Below are the code and all the weights of a small trained network. Each question names an input and a class and asks about switching units off, where a switched-off unit gives its printed mean instead of its output.

import numpy as np


def w(rows, s, z=0):
    codes = np.array(rows[::2]) - 128.0
    scale = np.full(codes.shape[1], s)
    scale[-1] = z or s
    return codes * scale


def norm(h):
    return h / np.sqrt((h * h).mean(-1, keepdims=True) + 1e-5)


def f(y):
    return y / 2 * (1 + np.tanh(0.7978845608 * (y + 0.044715 * y**3)))


def log_softmax(a):
    a = a - a.max(-1, keepdims=True)
    return a - np.log(np.exp(a).sum(-1, keepdims=True))


def net(x, mask):
    res = np.array(x, float).reshape(1, 3) / 4 @ E
    u = 0
    for l in range(2):
        y = f(norm(res) @ A[l][:, :-1].T + A[l][:, -1])
        res = res + np.where(mask[u : u + 14], y, B[l][:, -1]) @ B[l][:, :-1]
        u += 14
    return log_softmax(norm(res)[-1] @ U[:, :-1].T + U[:, -1])


A, B = {}, {}
E = w([
[143,11,218,18,148],'x0',
[1,98,173,135,103],'x1',
[209,37,69,194,241],'x2',
],0.0033)
A[0] = w([
[179,151,219,95,126,97],'0.n0',
[150,35,123,103,176,146],'0.n1',
[187,146,90,195,125,28],'0.n2',
[91,48,171,115,113,120],'0.n3',
[100,78,128,169,132,132],'0.n4',
[154,120,158,119,28,131],'0.n5',
[140,111,141,153,97,65],'0.n6',
[129,102,126,111,98,203],'0.n7',
[98,91,125,136,181,246],'0.n8',
[206,143,92,136,107,110],'0.n9',
[149,119,147,103,83,106],'0.n10',
[254,92,155,108,90,8],'0.n11',
[136,93,118,80,154,163],'0.n12',
[88,179,145,183,148,157],'0.n13',
],0.0093,0.0015)
B[0] = w([
[137,66,66,107,148,198],'0.n0',
[137,96,203,104,163,255],'0.n1',
[185,119,94,120,85,212],'0.n2',
[170,149,176,155,64,222],'0.n3',
[167,130,105,112,181,153],'0.n4',
[114,146,68,143,187,185],'0.n5',
[170,117,128,105,90,117],'0.n6',
[115,70,107,145,132,156],'0.n7',
[89,181,120,161,129,186],'0.n8',
[113,222,178,120,94,195],'0.n9',
[197,90,3,153,147,156],'0.n10',
[122,90,152,188,139,223],'0.n11',
[131,158,199,200,154,183],'0.n12',
[75,81,126,92,155,176],'0.n13',
],0.0063,0.0042)
A[1] = w([
[36,212,128,110,28,142],'1.n0',
[224,228,116,130,99,151],'1.n1',
[139,150,80,211,186,94],'1.n2',
[27,88,139,101,114,155],'1.n3',
[91,72,108,149,196,92],'1.n4',
[112,139,60,123,2,176],'1.n5',
[211,134,49,146,171,170],'1.n6',
[134,48,107,194,142,151],'1.n7',
[120,111,168,169,151,87],'1.n8',
[115,208,106,103,215,82],'1.n9',
[124,135,34,187,93,140],'1.n10',
[161,95,118,3,117,205],'1.n11',
[92,69,189,146,80,252],'1.n12',
[42,135,84,166,179,131],'1.n13',
],0.0069,0.0017)
B[1] = w([
[143,67,101,132,189,254],'1.n0',
[137,121,118,102,81,223],'1.n1',
[124,180,172,99,115,178],'1.n2',
[178,186,188,176,41,187],'1.n3',
[87,186,117,126,56,164],'1.n4',
[160,132,189,169,139,224],'1.n5',
[123,71,127,141,41,229],'1.n6',
[38,162,137,86,140,196],'1.n7',
[145,122,134,218,85,158],'1.n8',
[133,174,78,61,149,142],'1.n9',
[135,112,196,130,171,194],'1.n10',
[2,176,75,104,147,157],'1.n11',
[156,146,154,177,234,223],'1.n12',
[76,139,160,84,164,167],'1.n13',
],0.0055,0.0037)
U = w([
[19,167,129,115,169,108],'0',
[230,144,95,141,33,158],'1',
[78,33,9,82,109,43],'2',
[177,164,19,70,166,1],'3',
[151,73,214,216,197,222],'4',
],0.011,0.0034)

Each question gives the input, the list of numbers given to net, and the class t.
The units are the neurons (one row each of A and B). Each row of codes is followed by its name. A weight is (code - 128) times the scale printed after its matrix; where a second scale follows, it is the last column's (A, B and U).
mask holds one flag per neuron, layer by layer. A switched-off neuron (its flag False) gives its mean, the last column of its row in B, instead of its output. The means were averaged over made-up inputs and are rounded, as every weight is.
A unit's drop is (log p(t) with every unit on - log p(t) with that unit switched off) / (log p(t) with every unit on - log p(t) with every unit switched off).
The circuit of an input: a set's keep is (log p(t) with only the set's units on - log p(t) with every unit switched off) / (log p(t) with every unit on - log p(t) with every unit switched off). Starting from the 12 units with the biggest drops (on a tie, the unit counted first), units are removed one at a time, each time the one whose removal leaves the highest keep (on an exact tie, the one counted first), for as long as the keep stays at least 0.8.
circuit, biggest first: the units of the circuit, biggest drop first
most important unit: the unit with the biggest drop
top k neurons: the k neurons with the biggest drops, biggest first
top k neurons in layer l: the k neurons of layer l with the biggest drops, biggest first
input [-2,-7,-6], class 3: circuit, biggest first : (0.n3, 1.n3)
input [-1,4,-7], class 4: most important unit : 1.n5
input [-1,4,5], class 0: circuit, biggest first : (1.n4, 1.n7)
input [-4,2,3], class 0: circuit, biggest first : (0.n3, 1.n13, 1.n2)
input [5,-1,-4], class 2: top 2 neurons in layer 0 : (0.n10, 0.n0)
input [-7,-2,-3], class 3: top 2 neurons in layer 0 : (0.n11, 0.n3)
input [-5,-2,0], class 1: top 2 neurons in layer 0 : (0.n2, 0.n11)
input [-5,2,5], class 0: top 2 neurons in layer 1 : (1.n2, 1.n13)
input [-6,-2,-4], class 3: top 2 neurons : (0.n11, 0.n3)
input [-3,-7,-7], class 3: top 2 neurons in layer 0 : (0.n3, 0.n5)
input [-8,-7,-8], class 3: top 2 neurons : (0.n3, 1.n0)
input [-1,-1,-4], class 2: top 3 neurons in layer 0 : (0.n11, 0.n12, 0.n5)
input [-2,1,-3], class 0: top 2 neurons : (0.n3, 0.n13)
input [7,-4,-8], class 2: most important unit : 0.n10
input [-1,0,1], class 1: top 3 neurons : (0.n2, 0.n1, 1.n5)
input [-2,-1,-1], class 3: top 2 neurons in layer 1 : (1.n6, 1.n0)
input [-6,1,7], class 1: top 2 neurons : (0.n2, 1.n6)
input [2,-7,-7], class 2: top 2 neurons in layer 0 : (0.n0, 0.n3)
input [2,-3,-6], class 2: top 2 neurons : (0.n10, 1.n6)
input [-7,-1,7], class 1: top 2 neurons : (0.n2, 1.n6)
input [2,4,-7], class 4: top 2 neurons in layer 0 : (0.n3, 0.n1)
